The point runs from 0 to 53 and wraps round.
Symbols: u is +4; e is -1; i is +1; a is -5.

The rows of 11 points, shuffled:
Each row is one point's numbers.
v1: [ 2.89  2.89 -3.87 -1.42  3.86  0.82 -1.24  1.96  3.42  1.65 -6.15  6.37 -5.26  1.85 -3.45  1.60 -6.28 -2.70 -2.00 -1.86 -2.60  2.95  3.08  1.09 -2.10 -5.15  2.47 -8.19 -3.44 -4.12  0.69 -3.56 -0.39  2.23  3.61  3.68 -1.65  0.48  8.28 -5.81 -1.37  0.88 -2.63  1.26  9.47  1.28  3.62  1.98 -4.75  4.01  0.06 -0.31  2.76 -5.82  4.26  0.85  4.99  2.55  5.46  6.12  2.73  0.83  2.76  5.71 -1.74 -1.69 -1.74  1.71 -1.62 -3.84  2.35  0.91  1.03  6.60  9.39 -2.51 -1.07  4.06  1.12 -1.82  2.86  6.05  3.49 -1.51  2.49 -2.34 -2.52  3.29 -1.17 -5.71 -3.57 -1.10 -4.40  5.34  0.71  2.90  3.58  6.37 -4.59  1.04 -3.95  4.80 -3.59  1.36  3.64 -4.29 -3.28 -2.36 -1.22 -9.58 -2.03  3.81  3.50 -4.33 -1.23 -1.45  7.71 -0.92 -8.55  2.14 -1.18  4.51  1.26  4.18  1.24 -2.80]
v2: [-0.53 -2.26 -1.59 -2.95 -4.13  5.00  4.00  3.78 -2.31 -6.78  0.61 -4.25 -3.50  5.85  1.07  4.27 -3.18  2.44  0.16 -6.09 -4.30 -3.79  1.12  4.44  0.81 -3.91  2.82 -6.18  2.89 -6.51  1.37  2.93  0.25 -3.24 -0.93  5.87 -3.39  1.58  4.32  2.92 -2.50 -1.42 -0.11  3.86  3.15  3.92  2.32 -1.06 -1.36 -2.17  4.81 -1.82 -1.05 -3.16 -3.95  4.94  1.91  0.20 -3.99 -3.37  8.01  0.52  4.19 -1.74  3.83  1.36  1.32 -0.80 -2.97 -2.70  6.07  2.81 -0.88 -5.80  3.94  3.54  4.94 -5.85  3.95 -7.07  6.57  2.38 -2.99 -1.83 -0.58  3.86 -2.37 -0.54 -4.18  2.86  2.96  6.06 -2.52  2.40 -2.15 -4.30 -2.12 -2.12 -2.23 -0.81  2.19  3.83 -9.57  2.65 -5.36  1.96  0.62  2.76 -3.15 -1.29 -4.66  8.68  7.72  1.93  2.06 -2.61  4.26  0.69 -2.42 -2.28  3.72  9.33  7.81  1.26 -2.48 -5.07]
v3: [ 1.09  0.55 -6.22 -1.17  4.18 -2.14  2.19 -3.67 -0.50  2.80  8.28  5.17 -6.88 -4.94 -4.00  0.61 -4.32 -2.78 -3.68  3.20  2.67 -2.71 -1.07  1.02 -2.37  3.24 -3.62 -3.43 -2.16  6.23  0.56 -0.64 -0.99 -3.26  2.42 -8.14  1.77  0.99  7.52 -0.03 -1.93 -5.69 -2.41 -4.68  8.45 -1.90 -4.98 -1.55  9.04  4.05  1.17 -0.60  3.25 -5.54 -0.33 -1.29  4.56  0.98 -0.09  7.19 -5.34 -0.21 -6.01  0.09  4.40 -2.04 -0.70  0.55  4.19 -3.97 -5.14  1.24  1.53  3.42  9.09  3.11 -4.36 -0.19  2.72  4.83 -3.89  6.07  4.21  2.66  2.52  2.65 -2.13  1.45  2.22 -2.67  3.95 -2.66  1.81  6.79  1.78 -4.05  3.14  1.32 -3.82  1.94  3.02  2.93  4.74 -2.51  4.40 -3.52 -2.99  1.82 -0.94 -5.97  4.78 -6.89 -6.50 -3.68 -1.67  3.58 -3.51 -1.14 -7.14 -1.61 -2.36 -6.42 -3.03  3.72 -2.73  1.43]
v4: [ -4.72  -3.46   0.05   0.60   4.42   4.13   0.38   2.42  -2.80 -10.18  -3.00   5.68   0.01   1.83   6.00   0.34  -0.75   1.56  -1.16  -4.77  -1.27  -1.03  -1.05   2.70  -2.34  -2.44   2.78  -4.32   6.33  -6.69   0.83   2.67   0.58   0.39   2.85   1.80  -4.24   0.48   2.25   5.09  -1.17  -1.28   3.07   0.81   1.31   5.30   1.54  -3.19  -6.64   3.20   2.55   0.09  -5.11   0.06  -5.60   7.70   0.45  -3.64   2.56   4.79   8.64  -0.92   1.57  -6.11  -0.68  -2.55   4.00  -2.29  -1.10   0.81   8.55   0.77  -2.83  -0.08   1.67  -0.44   4.66  -5.77   0.01  -6.58   6.45   0.25   2.58  -0.12  -4.40  -0.73  -3.23  -3.91  -4.59  -0.67  -0.57  10.41  -2.46  -1.69  -2.11  -0.33   2.91  -6.30   0.45  -1.34   0.74  -2.20  -8.84   2.36   5.03   3.00  -0.50   0.04   0.39   1.69  -0.71   9.22  10.45  -4.93   1.75  -2.88   0.23   0.28  -0.65   0.74   4.09  10.10   1.35   0.43   1.08  -4.04]
v5: [ -3.75   3.55  -6.63  -1.04  -4.62   0.82  -0.20  -1.13   5.43   2.95  -0.52  -4.68  -7.39  -1.86   7.34   0.66  -9.17   1.44   1.85   1.61   0.84   1.39   2.12   1.35   1.85   0.97  -0.53  -6.50  -5.59   0.84   0.47   3.32   1.68   1.87  -3.63  -2.34  -0.30  -0.05   9.73  -5.47  -0.73   3.35   2.25  -1.18  11.74  -0.81  -0.79   1.45   0.30  -3.98  -1.16   0.69  -4.62  -7.61   7.00   0.97   5.29  -2.96  -0.93  -5.95  -1.85  -0.29  -1.50   5.03  -1.68   3.05  -4.22  -2.81   1.31  -3.21   1.89   1.05  -2.16   0.63  10.92  -1.22  -4.50   4.70   0.00   0.36   0.19   6.21  -4.75   0.22  -2.57  -2.34   0.54   4.31  -1.47   0.11  -0.61  -6.27  -1.64   6.44  -1.99   0.44  -2.21   9.02  -4.98  -1.53   0.00   4.25  -1.13  -1.05  -4.56   4.32  -3.05  -1.74  -0.04 -10.22   2.15  -0.03   0.26   4.08   2.13   1.25   5.01  -0.31  -8.34  -0.24  -3.70  -0.11  -1.37   5.31   0.28   0.63]
v6: [ 4.11  1.76 -3.67  3.52 -0.87  2.66 -1.46  3.34  1.34 -0.26 -1.77 -1.23 -5.67  4.08 -5.18 -4.51 -7.39 -1.90 -0.61 -3.46 -3.12 -1.84  2.63 -3.40  0.44 -6.86  4.84 -6.87 -1.74 -5.13 -3.70 -3.09 -0.62 -1.48  0.27  5.73 -4.94 -2.62  7.41 -1.78  5.37 -1.38 -3.66  3.25  7.58  2.61  5.70  1.10 -4.35 -1.69  3.87  2.91  5.64 -4.61  2.32  2.36  3.86  3.15 -1.37 -1.79  5.49 -0.81  2.61  1.28  3.18  0.13 -1.33  2.49 -5.07 -3.28  5.13 -4.64  1.81  0.91  8.57  0.28  2.37  5.07 -4.94 -5.30  5.07  6.41 -1.56 -2.53  3.09  1.29  5.80  0.31 -3.93 -0.93  4.72  2.54 -5.73  2.83  2.18  1.55 -1.24  1.81 -3.62  1.38  1.70 -3.47 -5.26  3.61 -4.36 -2.72 -1.80  0.92  3.92 -8.16 -3.31  6.88  4.81  0.73 -3.09 -3.25  6.36  2.49 -5.93 -1.21  2.26  7.41  5.24  4.28 -1.96 -0.68]
v7: [ 0.59  3.09 -7.00 -4.20  2.88  3.13 -0.44  0.37  4.47  2.92 -6.58  3.61 -5.86  1.24 -1.19  4.98 -7.08 -1.09 -2.01 -0.65 -2.02  4.05  3.90  4.15 -1.35 -1.97  1.07 -6.81 -4.61 -1.78  3.73 -3.61  0.27  3.75  1.60  2.69 -2.00  1.21  7.83 -6.21 -3.06  2.96 -0.17  1.92  9.68  2.51  4.26  3.46 -5.76  2.31 -1.41 -2.39  2.06 -5.60  5.15 -0.17  4.63  0.86  4.05  3.80  2.17 -0.70  0.32  5.14 -3.87 -0.48 -3.55  0.85 -0.04 -4.65  1.73  3.48 -1.49  7.04  9.32 -2.30 -1.78  3.46  4.00 -1.37  2.02  5.71  1.90 -1.97  0.19 -4.49 -5.80  3.02 -1.30 -4.95 -6.20 -3.29 -3.55  5.59  1.04  1.08  1.53  5.71 -5.70  0.17 -3.97  7.34 -3.32  1.31  2.50 -2.21 -5.06 -1.51 -3.34 -9.65 -1.93  2.99  2.37 -1.62  0.48 -1.81  8.15 -0.17 -7.33  1.45 -0.68  1.90 -0.89  3.84  3.29 -3.86]
v8: [ 4.17  2.47 -4.14  1.55  4.81  2.22 -0.82  3.87  2.34 -0.32 -4.50  5.66 -6.87  2.80 -5.75 -1.89 -5.96 -3.56 -1.85 -3.07 -1.90  0.21  2.59 -2.83 -1.55 -5.16  3.05 -6.77 -5.63 -4.59 -0.80 -5.21 -0.06  3.03  3.71  5.49 -3.00 -1.43  8.00 -4.05  2.43 -0.19 -1.47  3.58  8.72  2.15  3.66  1.45 -5.71  2.55  0.58  0.65  3.58 -4.73  5.57  1.72  5.28  1.81  2.43  4.95  3.71 -0.40  2.51  5.35 -1.91 -2.99 -2.24  2.28 -2.59 -2.98  2.91 -2.09  2.38  7.23  9.72 -0.90  1.33  5.80 -1.20 -3.73  3.01  5.51  3.08 -1.88  3.83 -1.34  2.33  2.20 -0.96 -3.39 -2.60 -2.93 -4.56  3.67  0.80  3.61  3.47  3.62 -3.43 -0.14 -1.82 -1.07 -3.55  1.62  5.37 -5.02 -3.99 -0.60  1.51 -9.42 -3.76  5.09  4.42 -4.29 -1.24 -1.62  7.12  0.98 -5.82  1.74 -0.61  6.25  3.68  3.94  0.83 -0.48]
v9: [-2.49  2.47 -6.82  3.95 -0.26 -0.90 -1.98 -1.78  2.55  5.02  6.79 -2.22 -7.66 -3.65  6.47 -3.67 -8.78  2.17  1.59  1.11  3.01 -1.36  0.03 -4.29  0.49  4.16 -1.69 -4.24 -5.37  3.03 -1.87  5.39 -0.12 -2.44 -1.69 -5.77  1.02 -2.25  9.19 -4.96  2.99 -1.10  4.10 -3.11 10.82 -0.54 -4.71  3.08  4.71 -1.51  0.76  3.55 -3.33 -6.74  5.00  1.17  3.70 -2.38 -2.76 -2.49 -2.69 -1.22 -2.29  3.51  2.32  0.53 -3.70 -1.10  3.95 -3.93 -1.62 -3.45 -2.37  2.42 10.16  0.30 -4.73  7.78 -4.29  0.62 -1.74  5.27 -0.60  2.04 -1.95  1.18  5.66  1.83  1.92 -0.45  5.10 -4.49 -0.64  7.10 -1.49  1.36 -1.60  5.46 -4.06 -1.60  1.68 -3.31  4.09 -3.77  1.29  2.12 -3.36  1.80  2.49 -9.18  2.86 -2.03 -0.10  0.50  0.19  1.75  3.60  0.51 -6.97 -1.50 -3.67 -3.42 -2.34  3.34 -2.51  4.12]
v10: [ 1.51  0.94 -2.96 -0.94 -5.41  2.72  1.74  4.76 -1.61 -5.09  1.45 -5.92 -3.23  2.89  0.07  0.12 -4.96  0.03  0.94 -4.79 -2.28 -2.97  2.78  0.84  2.20 -4.54  3.18 -8.51  1.75 -6.50  1.38  0.34 -0.66 -5.73 -3.16  6.93 -3.60  0.97  5.34  0.96 -1.52 -0.97 -0.07  4.76  6.60  4.28  2.03  1.00 -2.75 -4.32  4.42 -1.29  1.19 -2.13 -1.58  3.74  1.52  1.81 -4.38 -5.00  7.57  0.14  4.02 -1.16  4.50  1.55  1.39  0.65 -3.78 -2.32  6.66  0.13 -0.29 -4.21  5.13  2.40  4.29 -1.41  0.14 -7.18  5.99  4.81 -3.48 -1.88  0.98  3.42  1.25 -0.10 -3.50  4.00  3.59  5.59 -4.86  0.40  0.35 -3.75 -3.02 -0.65 -2.74 -0.75  3.24  1.13 -7.93  3.25 -4.43  1.09 -0.18  1.46  0.23 -4.13 -5.35  7.79  7.78  3.10 -1.07 -2.62  4.43  0.59 -5.43 -2.93  2.08  9.38  5.59  2.64 -3.19 -3.75]
v11: [ 3.61  0.15 -2.46  2.77 -4.23  3.75  0.52  5.10  0.73 -5.37  0.28 -5.83 -3.97  4.08 -4.83 -3.71 -6.31 -1.37  2.07 -5.49 -2.49 -4.86  2.10 -3.06  2.44 -6.93  4.11 -7.19  0.51 -6.44 -2.63 -0.58 -0.03 -5.01 -4.85  6.21 -4.47 -1.30  6.69 -0.71  1.78 -1.86 -1.20  4.83  5.81  3.80  3.00  0.54 -2.06 -4.77  4.75  1.90  3.04 -4.31  1.18  3.28  3.03  2.71 -3.22 -4.83  6.52 -0.51  5.35  0.05  2.72  1.86 -1.10  2.04 -3.23 -3.30  5.72 -2.50  3.04 -3.82  7.62  1.52  3.42  2.64 -1.62 -4.85  6.14  5.00 -4.72 -2.29  0.91  2.95  4.23  0.28 -3.08  2.68  4.13  4.85 -5.44  3.39  1.09  0.32 -2.41  1.57 -2.14  0.57  4.41 -3.88 -7.03  3.48 -4.81 -2.15 -1.44  1.10  2.04 -4.24 -7.02  7.88  6.89  2.76 -2.44 -3.71  4.83  1.64 -5.57 -2.11  1.81  9.64  7.07  2.38 -1.44 -1.65]

Which row is each point?
18 v2
15 v6
17 v10
13 v8
11 v7
12 v1
8 v5
16 v11
3 v3
21 v4
6 v9

